[128 = 0]
[143 155 112 139 167 118  48 180 148 123 145 127 146 112 115  93 145 150
  87 134 124  89 168 150 187 132  96 166 148 103 117] : (31)
[142 119 134 111 195 126  37 146 101 164 146 117 151 102 101 115 126  83
  43 149 113 122 197 135 128 144 129 137 165 108 122] : (21)
[119  97 122 124 163 118  55 103 158 125 140 134 152 125 113 102 108 121
 128 156 107 138 167 114 118 169 140 131 165 106 132] : (21)
[120 146 109 115 137 140 104 133 119 123 130 117 128 108 151 126 151 117
 108 143 128 111 100 153 164 126 106 132 118  99 112] : (29)
[144 148 125 106 169 100  40 139 124 128 138 123 133 107 113 142 123 118
  98 138 123 120 159 120 147 147 149 144 140 131 123] : (21)
[129 148 118 119 143 107  84 132 105 134 130 131 130  93 146 154 131 141
 117 138 117 127 142 111 112 159 143 141 178 118 118] : (21)
[145 136 140 116 152 128 112 156 126 136 113 110 136 130 138 139 143 136
 121 134 108 138 136 153 168 133 103 118 116 146 112] : (29)
[169 148 137 119 156 146  58 120 123 119 129  98 133 109 142 115 156 136
 125 140 120 136 116 199 177 136 115 130 136 128 135] : (29)
[154 136 155 124 161 137  82 154 136 132 125 135 129 119 139 122 143 127
 131 142 117 130 124 148 159 141 118 135 107 134 120] : (29)
[136 152 124 130 139 129 120 150 148 144 123 120 135 119 111 131 149 127
 104 120 149 164 139 139 155 120 110 125 114 127 129] : (29)
[135 131 129 132 135 120 130 109 135 141 118 109 142 108 128 117 134 109
 109 131  84 119 130 159 211 125 121 137 113 135 125] : (25)
[163 149 130 208 153 102 131 116 125 138  94 107 127 135 112 128 146 128
  82 147  90 123 154 148 204 144 111 124  68 134 122] : (25)
[142 141 119 127 142 104 154 143 150 117 114  98 139 126 101  92 136 127
 103 142  80 117 157 137 219 136 115 126  88 151 121] : (25)
[142 146 132 118 151  99  93 122 145 120 118 106 131 125 122 116 129 134
 107 154  76 122 143 140 205 139  93 113 102 152 147] : (25)
[134 123 133 137 161 158 140 149 132 136 140 126 138 126 130 122 142 110
  96 131  44 118 139 134 151 147 117 123 110 115 111] : (25)
[117 123 115 124 162 115  73 154 127 117 146 100 143 110 123  98 118 145
  97 133 144 133 149 149 155 145 131 130 180 136 110] : (18)
[159 139 150 131 131 114 119 110 102 131 136 130 113 124 122 119 133 101
 102 142 124 145 135 155 152 134 121 121 107 122 136] : (29)
[136 139 106 148 136 110  85 118 133 122 132 137 108  97 144 125 162 113
 102 130 141 126 126 111 176 127 115 141 121 105 112] : (18)
[130 111 134 136 137  97  99 136 168 118 118 115 156 100  83 126 132 117
 138 146  82  83 136 140 167 138 104 135 143 127 117] : (25)
[148 125 127 123 157  94  95 124 165 122 132 108 151 108 116 128 131 109
 105 113  78 107 170 156 213 163 119 117 121 138 125] : (25)
[139 168 148  97 150 127  73 107 127 143 140 116 118 113 124 142 137 122
 109 129 133 121 129 160 116 141 109 123 107 143 124] : (31)
[125  98  93 116 191 109  29 135 130 119 152 101 129 107 122 118  95 111
  75 140 113 119 183 112 160 164 131 133 108 121 126] : (21)
[106 142 102 114 168  74  31 127 143 117 151 108 149 117  92 135 118 136
 111 141 112 115 174 122 134 165 132 131 189 111 106] : (21)
[161 169 132 119 164 148  81 164 106 136 132  78 149 104 142 124 144 107
 104 137 106 126 124 159 158 122 112 139 115 143 124] : (29)
[135 116 100 134 200  97  17 136 170 105 109  75 153  97 101 112 149 111
 132 129 104 110 137 155 252 136 137 140 149 130 105] : (18)
[147 133 130 112 190 103  99 139 146 124 112 109 155 113 122 117 139 114
 119 139  88 116 126 134 180 115 108 144  96 161 111] : (25)
[139 107 108 136 175 126 109 139 162 115 120 112 138 131 127 125 105 137
 116 130  99 121 130 135 182 114 136 118  80 161 118] : (25)
[137 141 136 110 149 155  63 105  97 140 141  94 100 120 129 102  96 115
  81 133 148 132 129 155 113 149 130 104  91  88 113] : (14)
[107  97 100 141 158 107  82 159 157 108 111 140 176  99 131 111 136 128
 144 140 127 134 128 109 176  68 136 141 136 131 115] : (18)
[138 109 117 136 166 112  85 135 144 111 118 126 144 110 137 118 134 100
 122 134 109 121 113 128 196 136 127 126  95 120 120] : (25)
[134 120 105 129 169 116 115 173 137 133 132 123 139 101 129 114 115 103
  96 142 118 119 135 126 134 135 121 165 149 129 105] : (21)
[173 157 141 127 167 113  69 161 131 140 126 115 122 142  91  95 110 126
 123 143 118 105 152 161 157 140 119 125 115 118 118] : (30)
[148 147 132 114 130 117  39 130 128 106 158 132 118 112 143 101 142 106
  92 138 144 120 153 118 158 148 131 149 157  81 106] : (18)
[144 118 138 139 188 144  93 114 118 139 125 125 114 143 136 106 112 104
 111 157 123 119 133 149 182 133 110 121  77  97 122] : (30)
[144 124 134 137 129 219  90 114 134 125 111 129 126 148 103 118 130 117
 123 148 102 113 146 131 135 143 117 109 143 100 126] : (21)
[141 102 132 134 152 112 104 127 143 116 144  87 151 120  69 108 107 113
 127 142  97 111 148 146 234 135 124 127  98 142 126] : (25)
[120 114 131 121 140 130 107 109 116 131 128 134 109 107 155 125 138 117
  97 136 119 148 125  91 111 140 140 150 153 130 126] : (18)
[133 123 130 135 138 129  62 195 131 115 135 101 150  82 121 107 159 129
 128 124 111 129  96 140 176 130 118 145 145 136 120] : (29)
[169 120 127 127 145 132 150 125 115 114 134 119 124 119 143 111 135 100
  62 142 123 121 141 148 188 128 101 135  90 105 113] : (25)
[123 108 127 145 161 122  74 151 132 124 121 101 142  87 113 108 116 134
 114 120 128 143 114 144 200 119 114 142 146 124 114] : (18)
[155 156 137 100 150 123  70 132 118 144 129  99 125 117 107 118 145 129
 116 142 119 134 125 166 158 133 112 128 130 136 120] : (29)
[113  96 114 129 150 132  55 126 122 113 133 134 136 124 136 116 122 133
 113 137 158  95 124 123 174 135 128 146 173  98 110] : (18)
[124 142 136 134 138 131 139 135 129 123 134 148 141 132 135  77 125 130
 104 138  93 105 139 126 156 161 117 129 142 107 119] : (25)
[141 120 129 109 158 126  97 146 128 124 129 122 140 105 137 129 140 122
 100 137 106 127 126 143 177 127 122 139 165 147 115] : (31)
[124 123 129 134 141 161  48 143 108 122 134  87 136  98 123 103 117 130
 120 127 153 127 106 144 114 128 133 133 161 110 131] : (31)
[140 110 143 125 158 127  85 133 126 153 143 141 157 144 119 106  99  87
 117 146 117 123 163 145 122 147 110 117  96  73 114] : (30)
[139 122 135 138 159 141  67 155 124 118 145 118 119 127 117  76 110 112
 112 128 142 108 172 124 193 133 101 135 112  92 108] : (14)
[164 168 137 117 157 103  71 159 133 133 125 129 130 133  95 105 135 113
 113 139 112 102 157 150 196 135 100 136  95 116 102] : (30)
[108 192 109 127 113 125 104 131 109 110 127 102 142  87 105 134 175 138
 100 122 138 130 155 117 171 129 150 136 205 131 120] : (18)
[140 157 132 109 105 120  82 136 133 127 136 127 153 141 115 129 128 133
 115 145 103 119 167 126 118 158 136 128 154 152 127] : (21)
[139 126 113 124 181 125  29 126 128 130 124 121 127 133 135 116 117 126
  94  83 128 143 167 116 103 165 132 124 159 131 119] : (21)
[110 104 130 131 139 118  76 114 108  77 119 139 126  98 154 114 133  87
  91 132 145 138 109 106 168 111 128 130 160 141 123] : (18)
[114  87 111 138 140 145 149 144 136 139 126 131 139  98 151 108 155 107
 112 121 140 131 106 116 154 100 126 138 139 134 128] : (18)
[148 153 150 107 162  92  64 114 127 124 133 108 160 133 114 122 145 133
 100 159  96 125 162 157 184 150 120 131 114 105 125] : (28)
[139 145 129  98 192 147  21 212 135 127 136  77 170  77 101 135 150 132
 116 130 118 112 117 139 124 136 113 148 212 157 120] : (31)
[141 149 158 113 144 153  93 146 112 145 108 102 135 123 121 117 138 140
 124 132 134 136 130 167 130 113 116 130 141 104 123] : (29)
[112 125 126 131 142 132 114 172 108 137 147 119 145 105 135 125 128 103
 112 131 132 115 128 157 131 141 112 130 188 126 125] : (31)
[122 114 106 137 148 129  22  88 128 123 137 106 127 109 117 117 126  96
 112 142 142 120 130 129 169 140 111 147 147  96 126] : (14)
[142 128 125 111 162 107  97 130 127 128 109 111 139 104 115 133 128 121
  97 129  95 125 111 123 206 119 113 131  90 153 121] : (25)

[129 105 118 132  82 109 128  67 136 127 134 138 128 109 132 166 112 118
  63 130 133 119 131 110 115 125 129 122 119 116 127] : <101>
[123 145 127 145 107 126 149 191 138 124 169 122 101 154 133 103 117 119
 156 118 125 120 118 126 131 119 134 133 113 126 131] : <109>
[117 134 125 133 122 127 142 128 139 131 112 122 126 160 130 100 120 114
  74 118 135 117 148 132 119 122 126 128 121 125 127] : <103>
[135 109 123 133  94 107 128  86 136 133 141 139 123 105 129 176 117 119
  90 133 130 131 116 124 112 125 129 129 126 134 130] : <87>
[132 113 125 129 123 119 116 105 132 127 122 141 139 107 125 186 139 135
 116 131 110 141  99 132 125 130 130 130 137 136 129] : <101>
[140 116 126 133 107 110 126  95 127 124 139 134 133 100 131 192 123 136
 120 139 124 143 108 129 116 126 130 135 135 141 128] : <101>
[121 127 129 136 151 132 120 106 138 128  79 125 153 146 130 109 135 129
  70 128 139 133 129 138 127 131 116 131 135 134 130] : <103>
[128 101 120 126  91 109 118  76 140 127 128 139 130 109 126 184 133 131
  69 126 127 127 110 124 112 121 136 126 124 134 124] : <101>
[148 106 120 137 113 115 118  93 131 127 132 153 138  98 129 192 127 128
 110 139 119 141 100 126 117 130 133 131 149 150 123] : <87>
[139 113 124 131 103 117 122 101 129 127 136 138 131 111 129 166 123 137
 123 135 126 131 121 131 120 131 130 136 135 134 125] : <87>
[147 123 131 125 114 129 128  73 124 127 108 131 133 109 136 119  97 127
  95 142 131 123 154 120 116 131 116 119 133 137 135] : <105>
[138 107 124 129 120 121 122  96 128 132 128 139 119 111 126 170 131 135
 111 131 125 135 116 130 126 128 131 126 128 127 125] : <87>
[135 119 132 125 102 128 133  55 126 134 114 126 130 105 130 104  92 124
  76 137 146 125 180 112 112 126 113 110 130 123 133] : <105>
[111 123 129 116 117 122 122 103 147 132 110 115 137 148 123 117 136 119
  34 105 139 113 136 128 120 121 131 124 124 115 129] : <103>
[130 129 131 128 102 122 137  79 126 129 115 131 132 119 134 113  99 126
  83 140 138 122 159 117 119 132 116 120 132 132 131] : <105>
[127 132 125 131 141 132 141 125 137 136  94 132 150 158 133 111 117 124
  74 131 137 127 136 134 125 132 121 141 133 146 121] : <104>
[124 114 123 133  85 105 139  61 151 127 107 125 132 128 128 129 102 119
  15 119 145 113 155 135 111 119 122 126 121 121 129] : <88>
[124 136 127 135 130 135 140 136 140 126 104 129 136 154 132  93 114 125
  84 129 133 128 143 136 124 125 116 142 130 143 127] : <104>
[139 120 128 123 128 134 125  93 115 125 105 136 132 104 128 130 109 128
 130 144 138 122 147 116 125 131 121 121 135 133 131] : <105>
[118 130 130 123 142 131 136 122 138 131  95 119 137 162 132  95 125 124
  62 119 146 118 147 142 131 130 120 132 131 128 131] : <104>

[128 127 134 159 117 115 137 144 180 119 160 127 136 115 129 146 120 166
 142 118 127 130 167 123 136 116 145 133 136 125 131] : <14>
[124 130 138 169 122 139 126  82  88 131  86 124 146 119 135 140 124 121
 137 113 130 162 121 156 133 152 129 130 133 101 138] : <31>
[124 124 136 182 133 135 117  91  53 132 134 136 146 120 131 150 122 101
  96  93 131 169 115 140 127 132 130 127 129 140 119] : <31>
[126 127 133 134 117 116 128 136 153 133 136 141 112 126 127 132 133 151
 130 127 120 113 152 122 132 114 155 131 125 131 123] : <23>
[126 133 143 138  96 116 122 127  99 128 108 127 114 122 131 137 140 140
 153 113 130 129 114 161 135 113 115 131 142  87 125] : <19>
[112 116 128 130 131 135 119 145  47 178 115 139 116 138 124 106 151 152
 151 143 129 131 119 130 134 162 108 126 117  79 103] : <26>
[118 122 125 137 124 131 126 155  90 138 164 115 135 121 127 139 126 155
 163 136 148 140 116 128 130 136  79 131 132 100 124] : <22>
[129 128 128 145 133 124 129 134 112 137 148 131 129 127 132 129 130 125
 117 104 121 139 132 143 127 130 122 127 131 115 112] : <31>
[133 127 145 120 100 110 122 129 132 108 132 123  99 114 132 130 129 137
 143 115 129 117 115 209 132  99 129 130 138 122 127] : <19>
[118 125 138 141 115 124 122 166  92 128 171 114 130 125 131 143 126 157
 166 122 150 143 109 128 128 125  79 128 140  97 118] : <22>
[129 131 112 127 126 121 131 149 113 150 142 140 116 122 114 145 132 136
 108 131 113 109 142 142 126 115 115 131 119 132 120] : <23>
[115 121 130 142 130 140 123 108  78 127 130 114 146 129 130 134 123 129
 147 140 158 158  99 110 131 148 101 127 130 133 134] : <22>
[128 132 132 168 130 119 140 152 209 126 166 128 147 123 126 140 115 182
 157 122 124 130 199 111 140 131 173 133 132 128 133] : <14>
[118 132 140 116  98 114 121 157  98 124 108 120 106 131 129 136 123 149
 168 152 143 121  85 127 140  93 122 129 138 122 126] : <29>
[126 134 127 149 112 133 130 131  83 142 124 118 138 116 131 149 130 141
 144 115 129 139 127 180 131 141  68 130 146  66 131] : <31>
[120 138 124 155 117 123 134 162 150 162 105 128 142 140 125 132 123 168
 170 139 122 129 148 147 143 127 136 132 136  77 132] : <35>
[122 137 126 126 122 118 121 158  71 138 134 130 114 134 123 136 123 119
 121 133 133 124  88 130 134  94 116 128 129 138 115] : <29>
[127 121 131 144 124 115 134 166 168 141 165 138 123 122 125 132 134 175
 146 124 122 116 174 123 136 127 144 129 132 109 120] : <14>
[121 120 139 120 127 135 127 138 114 122 148 111 133 127 134 102 133 138
 164 131 149 142 115 115 130 152 104 123 133  95 127] : <22>
[123 124 118 119 122 133 135 147 122 156 109 133 127 134 125 116 141 162
 155 150 124 116 149 146 131 155 103 130 127  75 128] : <35>
[120 125 125 151 122 134 137 129 161 160  77 136 136 145 129 112 136 170
 165 144 124 127 166 137 141 162 165 128 131  75 136] : <35>
[129 138 132 150 137 135 127 128 121 128 115 128 141 139 133 124 119 101
 111 105 123 131 124 148 128 123 137 122 141 117 124] : <31>
[131 131 108 131 141 137 130 162  63 151 151 128 140 127 119 147 131 110
 105 121 121 130 123 163 120 131  70 127 126 106 117] : <22>
[121 125 134 144 120 123 118 153  82 124 172 117 127 118 129 138 125 138
 143 112 140 142 106 127 130 114  94 128 136 119 119] : <22>
[123 131 128 125 113 130 117 134  66 122 145 122 123 124 118 149 119 118
 127 140 150 134  80 116 126  99  98 130 126 167 125] : <29>
[131 122 117 117 125 138 126  78  62 137 120 136 126 105 126 147 147 113
  99 121 119 128 125 172 113 165  75 129 123 109 129] : <31>
[126 133 152 153 103 133 116  47  73 111  62 125 126 116 142 143 132 110
 129 106 129 154  96 169 130 142 132 129 143 105 141] : <31>
[116 121 134 165 126 128 118 143  51 156 157 131 136 125 127 138 133 146
 135 112 140 151 118 134 134 135 105 128 129 104 107] : <26>
[127 131 122 131 128 122 119 137  86 141 162 136 119 121 121 147 130 131
 106 127 127 125 122 123 124 115 117 130 118 154 115] : <29>
[123 127 131 139 119 119 116 122  69 119 162 129 121 112 125 158 124 126
 119 126 141 137  99 122 127 103 108 130 126 160 123] : <29>
[121 126 116 125 128 126 127 165  87 153 148 130 131 128 121 139 130 153
 140 144 134 121 123 137 131 122  89 131 128 112 122] : <22>
[131 131 131 119 109 124 125 114 106 127 107 134 118 117 126 132 136 125
 125 124 119 116 119 151 127 117 121 130 129 118 128] : <19>
[107 124 152 131 100 130 108 131  47 140 105 117 114 134 133 117 134 148
 185 138 162 153  61 134 142 129  87 120 139  82 121] : <26>
[117 129 143 114 109 115 113 127  87 121 123 131  97 130 126 128 126 128
 149 147 145 129  79 101 136  94 143 130 125 163 125] : <29>
[125 127 137 145 111 121 124 125 111 135 116 132 116 124 131 130 134 144
 140 109 118 127 126 148 131 131 128 127 134 101 125] : <31>
[115 120 135 148 105 122 123 146 106 130 161 120 132 116 124 147 124 180
 178 143 153 141 122 124 138 127 101 133 134 113 130] : <22>

[115 125 122 131 136 132 116 128 128 124 133 112 129 114  89 124 133 139
 131 144 133 135 135 128 129 121 123  78 134 126 126] : [33]
[106 134 142 127 137 128 114 137 142 129 130 126 111 135 126 114 125 108
 132 181 143 137 111 124 140 160 161  32 131 134 138] : [37]
[136 128 130 126 128 128 135 142 126 133 130 134 132 135  79 128 128 125
 124 112 123 112 118 122 124 126 134 172 125 125 115] : [37]
[121 125 140 142 126 134 129  91 132 125 136 134 144 109  16 118 122 154
 120 102 121  90 138 132 113 124 116  92 125 122 106] : [33]
[133 128 134 129 102 129 134 115 129 134 137 146 138 126  35 125 127 144
 126  98 124 100 128 127 108 130 114 159 125 127 105] : [37]
[126 120 127 124  95 124 132  97 125 135 136 145 132 138  67 128 127 149
 130  96 123 116 141 122 125 130  75 145 121 128 102] : [37]
[144 123 132 123 110 130 119 121 130 129 114 134 124 146 219 133 135 124
 128 122 133 123 131 131 128 113 112 161 122 126 139] : [33]
[141 119 119 125  94 130 126 122 124 129 122 134 129 139 150 135 141 144
 126 109 129 112 140 129 125  92  72 163 119 120 123] : [37]
[144 123 141 134 122 126 110  82 136 129 108 122 126 123 174 125 138 120
 124 141 133  76 110 139 134  94 158 132 112 117 153] : [37]
[113 127 122 144 130 126 129 106 131 126 149 121 145 103  16 115 122 154
 122 119 121 118 146 124 110 129 110  75 131 128 100] : [33]
[143 116 135 131 107 127 118  89 127 132 120 143 131 128  81 125 143 144
 120 108 128  79 147 133 120  99 108 149 111 118 124] : [37]
[136 126 118 119 122 133 125 145 120 127 112 127 119 141 233 141 137 116
 132 139 133 131 124 131 137 114 132 170 124 127 152] : [33]
[143 112 148 119 122 132  95  86 139 127  99 110 107 135 240 128 151 119
 133 161 146 107 135 143 144  92 131  96 114 113 176] : [33]
[144 121 126 128  92 129 135 111 126 136 138 143 139 139  73 135 118 145
 121  80 121 108 140 134 116 103  80 198 122 124 100] : [37]
[143 123 126 123 123 134 129 137 120 129 117 129 122 142 188 133 131 125
 125 122 131 123 125 128 131 114 121 176 125 125 135] : [33]
[133 124 135 121 118 128 110 126 141 133 126 131 112 143 230 133 131 118
 136 149 143 138 122 131 138 128 119 116 126 127 143] : [33]
[116 128 130 124 131 130 134  95 131 125 146 131 140 110  37 122 123 146
 123 102 121 120 138 131 112 133 118 109 131 122 112] : [33]
[117 123 107 137 143 127 127 122 130 123 134 105 125 111  67 121 123 145
 127 148 130 116 133 132 123 113 114  55 127 124 134] : [33]
[120 126 133 146 119 127 123  80 137 126 151 126 138 110  16 121 120 150
 116 114 125  99 142 132 119 132 109  71 124 123 112] : [33]
[112 129 124 137 141 121 125 123 129 123 137 114 134 107  16 116 122 138
 129 152 131 105 132 126 122 126 143  57 124 141 133] : [33]
[143 120 120 124 109 126 126 123 120 133 127 134 130 136 100 129 138 135
 130 101 127  88 131 125 124  91 104 157 116 123 126] : [37]
[115 123 144 138 123 126 121  88 139 125 142 114 133 115  52 120 124 143
 124 126 130 115 134 128 116 145 121  75 127 130 117] : [33]
[141 127 127 122 124 135 125 121 126 127 120 139 124 142 228 133 130 127
 128 115 123 135 123 133 135 112 124 188 124 129 142] : [33]
[124 128 136 137 154 135 121 100 136 117 126 114 124 107 162 118 115 121
 132 153 130 126 123 139 139 129 172  74 126 125 152] : [37]
[125 116 139 133 135 126 107  75 143 126 123 115 121 106 148 120 143 131
 127 156 138 100 134 143 129 112 140  50 119 118 147] : [33]
[142 121 125 116 125 122 114 130 131 124 108 131 109 147 240 140 136 117
 128 137 136 129 118 134 137 112 110 158 124 124 146] : [33]
